Here is a tiny trained network, its code and every weight. The questions are about switching its units off for an input and a class, where a switched-off unit gives its printed mean instead of its output.

import numpy as np


def w(rows, s, z=0):
    codes = np.array(rows[::2]) - 128.0
    scale = np.full(codes.shape[1], s)
    scale[-1] = z or s
    return codes * scale


def norm(h):
    return h / np.sqrt((h * h).mean(-1, keepdims=True) + 1e-5)


def f(y):
    return y / 2 * (1 + np.tanh(0.7978845608 * (y + 0.044715 * y**3)))


def log_softmax(a):
    a = a - a.max(-1, keepdims=True)
    return a - np.log(np.exp(a).sum(-1, keepdims=True))


def net(x, mask):
    res = np.array(x, float).reshape(1, 7) / 4 @ E
    u = 0
    for l in range(4):
        y = f(norm(res) @ A[l][:, :-1].T + A[l][:, -1])
        res = res + np.where(mask[u : u + 4], y, B[l][:, -1]) @ B[l][:, :-1]
        u += 4
    return log_softmax(norm(res)[-1] @ U[:, :-1].T + U[:, -1])


A, B = {}, {}
E = w([
[222,151,68,112,171,139,170,197],'x0',
[142,108,147,120,110,115,142,124],'x1',
[124,123,129,126,121,122,121,129],'x2',
[173,157,78,146,104,87,175,40],'x3',
[150,99,153,253,99,133,121,151],'x4',
[136,121,136,124,124,122,132,127],'x5',
[98,118,101,142,80,165,189,148],'x6',
],0.0056)
A[0] = w([
[71,185,110,137,83,209,189,157,154],'0.n0',
[92,168,173,127,65,156,65,45,4],'0.n1',
[176,173,210,135,254,95,61,77,56],'0.n2',
[219,152,90,104,157,173,157,152,223],'0.n3',
],0.0066,0.002)
B[0] = w([
[121,111,115,106,73,95,50,99,182],'0.n0',
[118,194,166,165,155,196,119,77,193],'0.n1',
[115,76,105,130,2,121,170,143,243],'0.n2',
[131,144,174,129,122,117,62,88,252],'0.n3',
],0.0099,0.0038)
A[1] = w([
[242,152,8,89,131,196,108,201,156],'1.n0',
[253,121,84,126,190,134,142,198,4],'1.n1',
[166,203,229,235,70,166,171,138,233],'1.n2',
[47,39,188,98,221,201,55,250,96],'1.n3',
],0.0048,0.0025)
B[1] = w([
[100,148,245,178,54,169,109,100,166],'1.n0',
[163,254,150,223,152,244,13,118,126],'1.n1',
[95,98,70,116,194,60,168,193,254],'1.n2',
[199,72,34,96,207,139,166,56,211],'1.n3',
],0.008,0.0043)
A[2] = w([
[90,215,144,2,148,96,161,143,92],'2.n0',
[134,214,61,151,170,60,147,57,4],'2.n1',
[124,182,203,93,169,145,114,147,105],'2.n2',
[107,136,90,106,57,146,88,90,85],'2.n3',
],0.0068,0.0029)
B[2] = w([
[82,200,68,179,145,77,179,162,227],'2.n0',
[160,79,104,115,193,117,120,43,218],'2.n1',
[157,162,85,217,154,101,78,117,134],'2.n2',
[122,1,147,195,116,90,99,189,251],'2.n3',
],0.009,0.0021)
A[3] = w([
[68,247,54,45,51,107,155,171,8],'3.n0',
[42,173,188,145,130,167,156,84,60],'3.n1',
[31,186,135,143,220,110,254,192,167],'3.n2',
[169,73,123,17,87,88,253,156,66],'3.n3',
],0.0061,0.0011)
B[3] = w([
[173,119,67,228,96,49,182,232,150],'3.n0',
[146,212,224,151,149,254,56,148,137],'3.n1',
[172,205,139,155,192,32,63,135,231],'3.n2',
[93,90,114,198,151,93,41,72,253],'3.n3',
],0.0082,0.0029)
U = w([
[160,74,75,80,171,146,191,15,197],'0',
[135,226,242,166,94,204,67,88,176],'1',
[70,53,158,162,2,108,160,141,81],'2',
[106,125,120,144,135,78,98,116,188],'3',
[108,119,110,146,140,82,77,116,158],'4',
[112,169,73,186,166,62,228,201,59],'5',
[109,109,146,130,136,84,106,93,130],'6',
[93,190,196,9,121,170,210,205,1],'7',
],0.0085,0.0057)

Each question gives the input, the list of numbers given to net, and the class t.
The units are the neurons (one row each of A and B). Each row of codes is followed by its name. A weight is (code - 128) times the scale printed after its matrix; where a second scale follows, it is the last column's (A, B and U).
mask holds one flag per neuron, layer by layer. A switched-off neuron (its flag False) gives its mean, the last column of its row in B, instead of its output. The means were averaged over made-up inputs and are rounded, as every weight is.
A unit's drop is (log p(t) with every unit on - log p(t) with that unit switched off) / (log p(t) with every unit on - log p(t) with every unit switched off).
The circuit of an input: a set's keep is (log p(t) with only the set's units on - log p(t) with every unit switched off) / (log p(t) with every unit on - log p(t) with every unit switched off). Starting from the 12 units with the biggest drops (on a tie, the unit counted first), units are removed one at a time, each time the one whose removal leaves the highest keep (on an exact tie, the one counted first), for as long as the keep stays at least 0.8.
circuit, biggest first: the units of the circuit, biggest drop first
k most important neurons: the k neurons with the biggest drops, biggest first
top k neurons in layer l: the k neurons of layer l with the biggest drops, biggest first
input [-6,-2,6,3,8,-5,7], class 5: circuit, biggest first	(1.n2)
input [-8,-5,8,6,-7,-3,7], class 1: top 2 neurons in layer 3	(3.n1; 3.n3)
input [7,8,3,-1,-7,-7,-8], class 2: 2 most important neurons	(0.n2; 1.n2)
input [-4,-1,8,-8,1,-1,8], class 0: circuit, biggest first	(1.n3; 0.n2)
input [0,4,-2,-8,5,-4,6], class 0: circuit, biggest first	(1.n3; 0.n2)
input [-3,4,2,-2,-8,2,-4], class 5: circuit, biggest first	(2.n0; 3.n0)
input [-7,2,-4,-6,8,-3,0], class 5: 3 most important neurons	(1.n2; 0.n3; 1.n3)
input [2,4,-1,5,-7,3,-3], class 5: 2 most important neurons	(2.n0; 1.n3)
input [-7,3,3,-3,-4,-2,-7], class 1: 3 most important neurons	(0.n1; 3.n1; 0.n0)
input [-8,-6,-5,-8,-7,2,0], class 0: top 2 neurons in layer 0	(0.n3; 0.n2)
input [3,7,0,-4,7,4,-7], class 2: circuit, biggest first	(0.n2; 3.n2)
input [-7,-3,3,-3,4,1,4], class 1: 3 most important neurons	(0.n1; 3.n1; 0.n2)
input [2,6,2,-3,-7,1,1], class 5: 2 most important neurons	(2.n0; 3.n0)
input [8,5,-2,1,6,6,7], class 1: top 3 neurons in layer 1	(1.n1; 1.n0; 1.n3)
input [-4,7,-5,4,8,-5,6], class 5: most important neuron	(1.n2)
input [-8,-5,-6,0,8,2,-6], class 1: 4 most important neurons	(0.n1; 3.n1; 2.n3; 1.n3)
input [-8,-1,3,-3,2,4,1], class 1: circuit, biggest first	(3.n1; 0.n1)
input [-4,-7,5,2,8,-7,-2], class 5: circuit, biggest first	(1.n2; 0.n3)
input [8,-1,6,1,8,-5,-6], class 1: circuit, biggest first	(1.n1; 1.n0)
input [-4,3,0,4,-6,4,0], class 5: circuit, biggest first	(2.n0; 3.n0)
input [-6,0,-3,-2,-1,1,-7], class 2: circuit, biggest first	(0.n2)
input [-8,7,-7,-2,-2,6,7], class 1: 3 most important neurons	(0.n1; 3.n1; 0.n2)
input [2,4,-2,3,-8,-7,8], class 2: 3 most important neurons	(0.n0; 1.n2; 2.n3)
input [-7,-7,4,-8,-1,-3,-5], class 0: circuit, biggest first	(1.n3; 0.n3)
input [1,5,7,7,-7,-6,-8], class 2: 4 most important neurons	(0.n2; 1.n3; 1.n2; 3.n2)
input [5,-7,6,-8,6,-8,7], class 0: circuit, biggest first	(1.n3; 0.n2)
input [7,0,0,-5,5,-2,-5], class 1: circuit, biggest first	(1.n1)
